Here is a tiny trained network, its code and every weight. The questions are about switching its units off for an input and a class, where a switched-off unit gives its printed mean instead of its output.

import numpy as np


def w(rows, s, z=0):
    codes = np.array(rows[::2]) - 128.0
    scale = np.full(codes.shape[1], s)
    scale[-1] = z or s
    return codes * scale


def f(y):
    return np.maximum(y, 0)


def log_softmax(a):
    a = a - a.max(-1, keepdims=True)
    return a - np.log(np.exp(a).sum(-1, keepdims=True))


def net(x, mask):
    res = np.array(x, float).reshape(1, 7) / 4 @ E
    y = f(res @ A[0][:, :-1].T + A[0][:, -1])
    res = res + np.where(mask, y, B[0][:, -1]) @ B[0][:, :-1]
    return log_softmax(res[-1] @ U[:, :-1].T + U[:, -1])


A, B = {}, {}
E = w([
[154,157,71,84,13],'x0',
[119,145,106,120,138],'x1',
[251,170,120,135,152],'x2',
[133,117,138,140,121],'x3',
[101,247,203,182,101],'x4',
[126,131,116,137,129],'x5',
[124,134,117,129,132],'x6',
],0.012)
A[0] = w([
[145,87,104,117,106,88],'neuron 1',
[173,73,100,128,158,71],'neuron 2',
[125,114,163,161,241,118],'neuron 3',
[42,111,113,152,112,52],'neuron 4',
[125,124,182,150,206,116],'neuron 5',
[134,41,99,79,159,102],'neuron 6',
[26,110,129,120,107,2],'neuron 7',
[107,163,175,128,120,115],'neuron 8',
[230,162,137,129,162,22],'neuron 9',
[100,119,146,160,199,146],'neuron 10',
[149,137,103,115,60,158],'neuron 11',
[124,195,172,159,122,119],'neuron 12',
[246,172,115,142,177,34],'neuron 13',
[128,149,98,116,5,166],'neuron 14',
[91,110,158,164,183,133],'neuron 15',
[122,193,154,156,147,77],'neuron 16',
[93,185,169,174,90,98],'neuron 17',
[145,140,134,151,183,145],'neuron 18',
[90,120,148,124,178,119],'neuron 19',
[90,103,160,116,105,73],'neuron 20',
],0.016,0.0043)
B[0] = w([
[113,131,80,102,185,175],'neuron 1',
[94,113,54,164,182,203],'neuron 2',
[232,194,129,80,128,235],'neuron 3',
[72,116,206,172,63,188],'neuron 4',
[180,136,112,70,88,208],'neuron 5',
[106,82,27,203,237,243],'neuron 6',
[64,83,218,187,17,196],'neuron 7',
[87,71,34,182,213,176],'neuron 8',
[55,112,198,185,51,203],'neuron 9',
[162,207,131,69,117,203],'neuron 10',
[222,167,130,76,115,204],'neuron 11',
[93,61,30,147,255,203],'neuron 12',
[20,67,201,177,17,224],'neuron 13',
[238,213,137,21,106,252],'neuron 14',
[174,188,163,64,118,199],'neuron 15',
[100,114,91,142,181,184],'neuron 16',
[136,65,30,146,205,211],'neuron 17',
[168,180,160,103,58,179],'neuron 18',
[151,177,142,99,90,180],'neuron 19',
[100,90,218,144,95,162],'neuron 20',
],0.0086,0.015)
U = w([
[249,195,128,76,91,76],'0',
[140,91,62,181,209,55],'1',
[93,111,192,180,24,254],'2',
],0.012,0.0028)

Each question gives the input, the list of numbers given to net, and the class t.
The units are the neurons (one row each of A and B). Each row of codes is followed by its name. A weight is (code - 128) times the scale printed after its matrix; where a second scale follows, it is the last column's (A, B and U).
mask holds one flag per neuron, in row order. A switched-off neuron (its flag False) gives its mean, the last column of its row in B, instead of its output. The means were averaged over made-up inputs and are rounded, as every weight is.
A unit's drop is (log p(t) with every unit on - log p(t) with that unit switched off) / (log p(t) with every unit on - log p(t) with every unit switched off).
unit that matters most: the unit with the biggest drop
k most important neurons: the k neurons with the biggest drops, biggest first
drop of u: that unit's drop, to one decimal
input [-7,5,1,5,8,-6,-7], class 1: 4 most important neurons : (neuron 12; neuron 8; neuron 17; neuron 14)
input [0,3,-2,-8,-1,6,-5], class 2: unit that matters most : neuron 12
input [0,-8,-2,5,-2,4,-6], class 1: 2 most important neurons : (neuron 13; neuron 9)
input [6,5,0,5,7,0,-1], class 1: 3 most important neurons : (neuron 12; neuron 17; neuron 8)
input [-4,1,5,-6,-2,7,8], class 2: 4 most important neurons : (neuron 13; neuron 14; neuron 9; neuron 11)
input [-6,0,4,1,-6,-2,4], class 0: 3 most important neurons : (neuron 3; neuron 18; neuron 12)
input [0,8,7,6,6,2,4], class 2: 2 most important neurons : (neuron 13; neuron 9)
input [-5,-2,3,-1,6,0,-2], class 1: 2 most important neurons : (neuron 12; neuron 14)
input [-5,2,8,7,2,6,-7], class 2: 2 most important neurons : (neuron 13; neuron 9)
input [-6,7,5,2,-3,5,6], class 0: drop of neuron 3 : 1.7
input [0,7,-3,0,4,-3,-5], class 1: drop of neuron 19 : 0.0
input [-7,6,6,1,-5,8,-8], class 0: drop of neuron 3 : 2.6
